[ 17   9 -11  -3  -8   5  -8  -8   3 -14   7 -17  -7 -23 -10   6 -39   1
 -11   7 -11  23  22   3  -5  -3] : <97> & <18>
[ 31  23  -7  -5 -15   3   1   2   2 -11   7 -19  -2 -40  -5   7 -60   1
 -13   4 -19  42  -5   8  -8  -7] : <93> & <12>
[ 31  12  -5   3 -18   5   4   4   3  -6   7 -16   0 -34  -6   1 -45   7
  -8   4 -10  24   6   1   1  -9] : <89> & <23>
[ 24  15  -4   1 -14   5   2  -2   2  -8   8 -17  -4 -30  -6   3 -46   2
 -13   2 -11  24  -5   8  -8  -7] : <89> & <12>
[ 38  12  -1   0 -22   7  -2   4   6 -12   9 -18  -7 -36  -7   9 -56  -1
 -15   0 -21  16   2   6   1  -9] : <97> & <23>
[ 27  12   4  -9 -16   7  -3   3   1 -16   8  -6  -5 -29  -6   9 -49   0
 -15   2 -13  24   1   5  -1  -9] : <97> & <12>
[ 23  16   2  -5 -15   6  -2   1   7 -11   4  -8  -4 -26  -2   6 -39   0
 -15   2 -12  25  11   2  -5  -3] : <97> & <12>
[ 22  15   0  -9 -13   5  -5   5  14 -13   6  -9  -2 -30  -4  12 -51   0
 -10  -1 -19  15   9   7  -4   0] : <97> & <12>
[ 26   8  -4   5 -13   8   9  -4   1   1  12 -18  -2 -32  -4  -7 -44   5
  -8   4  -5  38  -2   6  -5 -16] : <89> & <12>
[ 24  18   0  -4 -20   5  -8   6   0  -7   4  -4   1 -34  -4  16 -46  -2
  -8   2 -24  18   1   2  -9  -7] : <97> & <20>
[ 26  13  -3 -11 -22   6  -4   6   2  -8   1  -7  -7 -32  -6  12 -46   0
 -15  -3 -22  30   6   4  -6  -2] : <93> & <12>
[ 26   8   0   3 -14   7   1   6   3  -4   4  -9  -5 -19   3   7 -38   0
  -8   3  -6  13  -5   4  -2  -6] : <97> & <23>
[ 22  14   2 -11 -18   2   3  11  -6  -2   1  -4   7 -22  -1  17 -33  -5
  -9  -7 -19  17  -1   3   0  -6] : <93> & <20>
[ 23  20  -2 -10 -13   6  -3   5   0 -14   6 -12  -1 -33  -8   6 -44  -3
 -14   1 -17  29   1   7  -6  -8] : <93> & <21>
[ 19  15  -1  -4 -10   4   0   2  -1 -11   3 -11  -1 -26  -3   6 -41  -3
  -9   1 -12  25   1   5  -3  -9] : <93> & <12>
[ 17  15  -3  -8 -19   5  -7   0   4  -7   5  -9   0 -27  -6   7 -43  -2
  -9   1 -15  22   0   6  -3  -5] : <97> & <12>
[ 12  13   1  -8 -10   5  -6   3   0  -6   6  -8   1 -16  -5   4 -29  -2
  -6  -3 -12  13  -2   7  -5  -4] : <89> & <12>
[ 19  11  -1  -7 -10  16  -7  -2   0  -9   8 -12 -22 -24  -2   6 -47  -1
 -17   3 -16  18  -6   9  -7 -11] : <97> & <12>
[ 30   9  -4   5 -15  17  -6  -3   9 -12  10 -17 -10 -30  -4   7 -53   0
 -13  12 -11  26  -6   9  -2 -12] : <97> & <12>
[ 18  14  -4  -9 -12   2  -5   1   1  -5   6 -10   4 -22  -5   7 -35  -4
  -5  -4 -20  25   6   1 -12  -7] : <89> & <12>
[ 24  10  -1  -7 -17   0   2  10   2  -6   0  -9   4 -29  -5  20 -32   0
  -9  -9 -21  18   9   0  -7  -7] : <89> & <23>
[ 17  11   1   1 -12   4   3   3  -1  -8   7 -13   2 -29  -6  10 -43   8
  -5  -1 -24  20   6   3  -6  -9] : <89> & <12>
[ 12  14   1  -9 -12   2   1   3  -6  -7   7 -10   4 -17  -6   4 -20   2
  -7  -5 -13  18   3   4  -4  -5] : <89> & <21>
[ 13   2  -1   1  -2   2  -5  -8   2  -6   4  -5  -4  -9  -1  -5 -21  -3
  -4   7  -1  18  -5   3 -13  -2] : <93> & <18>
[ 20  10  -6 -19 -15   4  -8   0  -1 -16   3 -12  -3 -28 -10   8 -32   1
 -12   2 -18  20   7  -4  -5   1] : <97> & <18>
[ 14  13   0  -5  -8   5  -6  -1   2  -9   9 -12   1 -26  -4   6 -39   0
  -3   1 -15  31   5   0  -3  -7] : <89> & <12>
[  0  32  10 -85 -32 -15 -38  43 -13 -36 -10  25  27 -34 -12  68 -33  -3
  -2 -52 -91 -21  51 -10 -30  12] : <97> & <20>
[  9  12  -7 -16 -16   4  -7   0   1 -12   6  -6   1 -27 -12   6 -30   1
 -11  -9 -19  25   7   8   1  -1] : <89> & <18>
[ 16  18  -2  -2 -14  11  -2   3   0  -7   5 -15   2 -25  -4   7 -43   3
  -8   3 -21  23   3   6  -6  -8] : <93> & <21>
[ 31   3  -2  -2 -23   3   1   6   5  -7   3  -9  -5 -25  -7  10 -33  -1
  -7  -3 -14   9   4   1   8  -7] : <97> & <20>
[ 20  15  -1  -5 -14   8  -4  -1   1 -10   5 -11  -1 -32  -5   7 -50  -2
 -10   1 -18  21   0   3  -4  -6] : <97> & <12>
[ 37   9  -2  -2 -25   8   2   7   7 -10   1 -17  -5 -42  -5  12 -51   2
 -13  -4 -22  16   4  10   0  -8] : <97> & <20>
[ 23  14  -2  -7 -16   3  -2   3   2 -10   6 -16   0 -27  -8   9 -49   1
  -9  -2 -22  21   4   9  -7  -8] : <93> & <12>
[ 25  13  -4  -3 -16  -3   0   0   4 -13  11 -13  -3 -34  -4   4 -52  -1
 -14   1 -14  30  -3   7  -7  -8] : <93> & <12>
[ 33   5  -5  18 -12   1  14   4   1   5   2 -25  -5 -28  -8   6 -40  -3
  -5   4 -11  19   1   5   1 -15] : <89> & <20>
[ 19  12   0   0  -9   4   1   4   3  -7   5 -16  -5 -23  -7   3 -46   2
  -8   3 -18  27   2   2  -9 -11] : <89> & <21>
[ 21  15  -2  -9 -13   3 -10  -1   5 -13   6 -10  -2 -24  -6   7 -40   5
  -8   3 -14  14   4   6  -8  -1] : <97> & <18>
[ 20  16  -2  -3 -10   8  -5   0  -2  -9  10 -17  -2 -26  -8   8 -47   0
 -10  -4 -16  19  -2   4  -4  -6] : <97> & <21>
[ 20  14   0 -12 -16   5  -9   3   0 -19   3  -5  -2 -25  -3  14 -43  -2
 -14  -4  -1  21   6   5  -3  -2] : <97> & <12>
[ 16  12  -1   1  -8   6   2   2  -3  -4   6  -4  -1 -17  -3   4 -25   2
  -8  -1  -9  19  -1   0  -8  -7] : <93> & <12>
[ 24  11  -2  -4 -15   6  -2   1   3 -12   2  -8  -3 -30  -1  14 -45   1
 -15   1 -15  29   1   5  -3  -6] : <93> & <12>
[ 20  12  -2  -2  -6   8   8   0   1  -1   7 -11  -3 -22  -5   0 -27   1
  -7   1  -9  22  -1   3  -6  -9] : <89> & <12>
[ 12  12   0 -13 -12   3  -2  11  -2  -8   3 -10   6 -23  -3   5 -31  -4
  -5  -2 -15  22   5   0  -9  -7] : <89> & <21>
[ 14  16  -8  -7 -20   6  -2   5  -1  -8   6 -16  -1 -28  -9   7 -36   5
 -10  -4 -24  24   5   4 -10  -6] : <89> & <12>
[ 34  18  -4   5 -17   7   1   1  -1 -10   8 -17  -8 -36  -3   5 -59   0
 -18   5  -9  35 -14   5  -5  -9] : <97> & <12>
[ 24  14  -2  -4  -9   2  -4   3   1 -13   5  -7  -1 -33  -5   8 -47   0
 -11  -2 -16  28   2   7  -6  -7] : <97> & <12>
[ 20  14  -2  -2 -13   1   4   4   3  -5   5 -12   1 -29  -8   9 -38   3
  -9  -4 -25  26   5   0  -8 -11] : <89> & <12>
[ 15  17  -1 -18 -17   1   1   9  -1 -13   3  -9   6 -24  -6  13 -40   0
  -5  -7 -27  27  13   4 -10  -4] : <89> & <21>
[ 27   9  -3  -5 -19   4   0   4  -1  -8   1 -12   1 -31  -6  10 -39   1
 -17  -8 -15  16   3   4   2  -4] : <93> & <20>
[ 20  13   1  -8 -10   3  -8   4   4  -8   5 -11  -1 -24  -5   7 -32  -9
  -8   1 -16  25   3  -4  -4  -6] : <97> & <12>
[ 33  10  -3   7 -19   7   2   1   4 -12   6 -13  -8 -31  -6   7 -42   2
 -12   1 -14  21   1   3  -5  -5] : <93> & <20>
[ 18  13  -3 -13 -14   4  -7   2   3  -5   1 -14   0 -22  -8  13 -36  -2
 -11   1 -20  17   4   6   1  -1] : <97> & <20>
[ 24  16  -1  -8 -19   6  -8   6  -1 -14   1 -10  -4 -33  -4  10 -52   0
 -12  -1 -18  24   3   7  -5  -6] : <97> & <12>
[ 17   9   1  -4  -5   5  -8   1   1 -10   3 -16  -2 -17  -3   2 -39  -3
 -10   4 -10  12  -2   3  -2  -2] : <97> & <12>
[ 10  14  -2   0  -9   7  -2   5   2  -8  12 -12  -1 -29  -6   8 -44   7
  -2   1 -17  20   5   5  -6  -4] : <97> & <12>
[ 44  26  -2 -12 -36  12   7   5   2 -22  11 -26  -3 -55 -15  10 -94   1
 -22  -2 -35  47   8   8  -9 -13] : <93> & <12>
[ 26   5  -6  16  -7  14   4 -10   4  -4  10 -21 -11 -22  -2 -11 -44   1
  -9  12   5  24  -7  11   1  -9] : <97> & <12>
[ 31  10   0 -11 -29   9  -4   3  12 -20  -1  -4  -2 -32  -5  13 -49  -6
 -10  -3 -18  22   2   3  -5  -8] : <97> & <12>

[-7  4 -3 -6  1 -1 -6  5 -4  2  0 -2  1 -7  4  0  3  0  7  7  1  1 -8  1
  2  2] : <66> & <40>
[-3 -1  9  1  0 -4  0  0 14 -3  2  4 -4 -6 -1 10 -1  0 -6 -6  8  1  5 -2
 -4 -5] : <62> & <43>
[  4  11  10  -3   5  -2  -4   4   5   3   4   1 -10   8  -2  -3  11  -3
  11   2   5   6   1   1 -21  -4] : <62> & <43>
[-11   6  16  -5   7  -4  -9   7  15   2   4   3 -10   1   3   3   2  -1
   7   0  11   7  -3  -1  -4 -14] : <62> & <43>
[-7 10  2 -4  1 -1 -1  6  0  3  1  0 -7 11  0 -3  3 -4 13  3  4 -1 -5 -4
  1 10] : <66> & <43>
[  0   7   8  -2   9   0  -6   5  -6   8   5  -2  -2  -5  -1   0   6   2
  -6   4   6   4 -15   8   3 -10] : <62> & <40>
[ -4   3  -6  -1   4  -1  -7  10  -1   5  -5  -5  -6  -1  -1   1   5   0
   0   4   3   1 -14  -1   6  -3] : <66> & <37>
[ -5   0   4  -3   5  -9  -3   1  -4   0   1   1  -3 -10  -2   4   0   1
 -11   7   3  -1 -10   4   1  -9] : <62> & <40>
[ -2   8  -8  -2   6   2 -11   3  -4   7   0  -1  -1  -2  -3   2   7   1
   1   6   3  -2  -7   2   7 -10] : <60> & <40>
[  0   5   6   0   4  -1 -11   2   0  -5   1   2  -1 -10  -1   7  -1   3
 -13   7   3   6  -3   5   0 -14] : <62> & <40>
[-3 17  0 -2 -3 -5 -9  0  3  0  2  5 -3  5 -3  0  6 -3 14 -5  3 -2  1 -5
  1 -5] : <60> & <43>
[ -1   9  -9  -2   0  -1  -8   5 -16  10  -1  -2  -2   1   3   1  -6   1
   1   9  -2  -2  -8   0   2   0] : <66> & <40>
[ -4   9  -7  -3   5   2 -10   3 -11   7  -3 -12  -2   1  -1   0  -2   0
   3   4  -5  -3  -9   2  -4 -12] : <60> & <40>
[-10   2  -2   1  -5   4  -2  -2   8   0  -2   2  -5   1   1  -1   5  -2
   6  -9   0   6   4  -3  -1 -12] : <60> & <43>
[ 4  3  9 -5  8 -4 -1  2  3  5  1 -5 -8 -8  4  4  1  2 -6  7  7  6 -8  2
  2 -9] : <62> & <37>
[ -1  -2   6  -5   3  -2  -4   3  -1  -7  -4  -1  -5 -10   1   3  -4   4
 -13   0   3   3 -10   3  -1  -8] : <62> & <37>
[  0   1   7   0   6  -3  -7   0   2   6   4  -2   4 -10   0   5   3   4
 -11   8   4   0  -6  10   0 -12] : <62> & <40>
[-7  1  8 -2 -2 -1 -3  7  6  0  3  5 -3  6 -1  1  1  0  9  2  6  1 -1 -5
  5  2] : <66> & <43>
[ -6  10   8  -9   9  -5 -10   5   4   1   2  -3  -6  -7   1   4   5   2
  -8   8   6   6  -8   4  -2 -19] : <62> & <37>
[ -2   4  -1  -4   3   3  -4  -1  -7  -1  -5  -2   1  -5   1   3  -1  -1
 -11   6  -2   2  -7   2   2 -12] : <62> & <40>
[  9   2  -5  -3   2  -2  -2   4  -6   8   0  -5  -2   0   2   2  -2   0
   0   4   1   2 -10   2   4  11] : <66> & <37>
[-2  4  3  1 -2 -4 -2  7  9  5  0  8 -6  8  0 -2  3  1 14  0  6  3 -3 -5
 -2  8] : <66> & <43>
[ 1  2 -4 -3 -1 -1 -1  3 -8  5  1 -5  0  2  0 -2  1 -1 -2  5 -2 -1 -6  4
  3 11] : <66> & <40>
[ 0  3 -5  8  5  0 -6 -2 -7 12  0 -3  1  7 -2  4 -1  3  3  9 -5 -5 -2  4
  6 18] : <66> & <40>
[-5  1  3 -2  0 -1 -1  4  5  6 -1  0 -9  4  0  4  2 -1  8  4  5  3 -4  0
  1  6] : <66> & <43>
[ -1   2   7  -4   6  -2  -7   4   2  -2 -11   1  -4  -7  -4   4  -1  -3
  -6   4   7   5  -6 -12   5  -8] : <62> & <37>
[ -4   2  -3 -16  -1  -1 -16   6  10   0   0   1  -1   1   1   0   2  -6
  13   4   1  -1   0  -7   0  -2] : <60> & <43>
[  0   4   2   1   9  -3  -6   0   2   4  -5  -2  -3 -11  -1   4   0   5
 -13   6   4   0  -7   6   1 -11] : <62> & <40>
[-1 -1  3  2 -5  2  7 -1  3  2  2  3 -7 10  0 -5  2 -5 10 -3  1  3  1 -4
  0 18] : <66> & <43>
[ 4  4  5 -3  0  0  3  6  0  3  3  1 -5  8 -1 -5  4 -2 12 -3  1  5  3 -5
  0 18] : <66> & <43>
[ -1   9 -15  -7  -3   2 -15   5 -26   3  -3  -4  -2   1   0  -3   0   2
   2   1   0  -2  -8  -3  -1 -15] : <60> & <37>
[-14   0  18  -5   4  -2  -4   3  18  -5   4   5  -3  -7  -1   4  -5   3
  -6   3   7   0   3  -3  -2  -8] : <62> & <43>
[  1   2  23  -1   7  -7   2  -1  10  -1   5   5 -12  -2  -2   5   4  -2
   3   0  11   9   1   1  -8  -6] : <62> & <43>
[ -4   2  15  -3   4   0  -2   1  15   2   2   1  -4  -4   0   2  -2  -2
  -4  -1   9  -2   1   0  -3 -11] : <62> & <43>
[  0   1  -4   1   1 -13  -1   2 -16   8   2  -2 -10  10   0  -3   0  -2
   5   4  -6  -2  -6   2   5  15] : <66> & <40>
[ -1   7  -2  -3   2  -5  -6   4 -13  10   2  -5  -1  -1   2   2  -4  -1
  -1   8  -2   1 -10   2   4   2] : <66> & <40>
[-1  4 -6 -2 -4  6 -5 -1  8  1 -3 -1 -2  2  0 -2  3 -2  7 -2  1  1  7 -4
  6 -3] : <60> & <43>
[-2  0 -3 -1 -2 -1 -6  1 14  2  0  0 -1 -1 -1 -2 -1  2 11 -3  4  3  1 -2
 -1 -3] : <60> & <43>
[-4  2 12 -8  3 -5 -7 -1  7  0  4  4 -5 -1  4  1  1 -1  7 -1  6  3  0  0
  0 -7] : <62> & <43>
[-7 -3  6 -3 -1 -9  3 -1 14  1  2  4 -2 -4 -4  2 -1  1 14 -2  5 -2 -1  2
 -3  8] : <66> & <43>
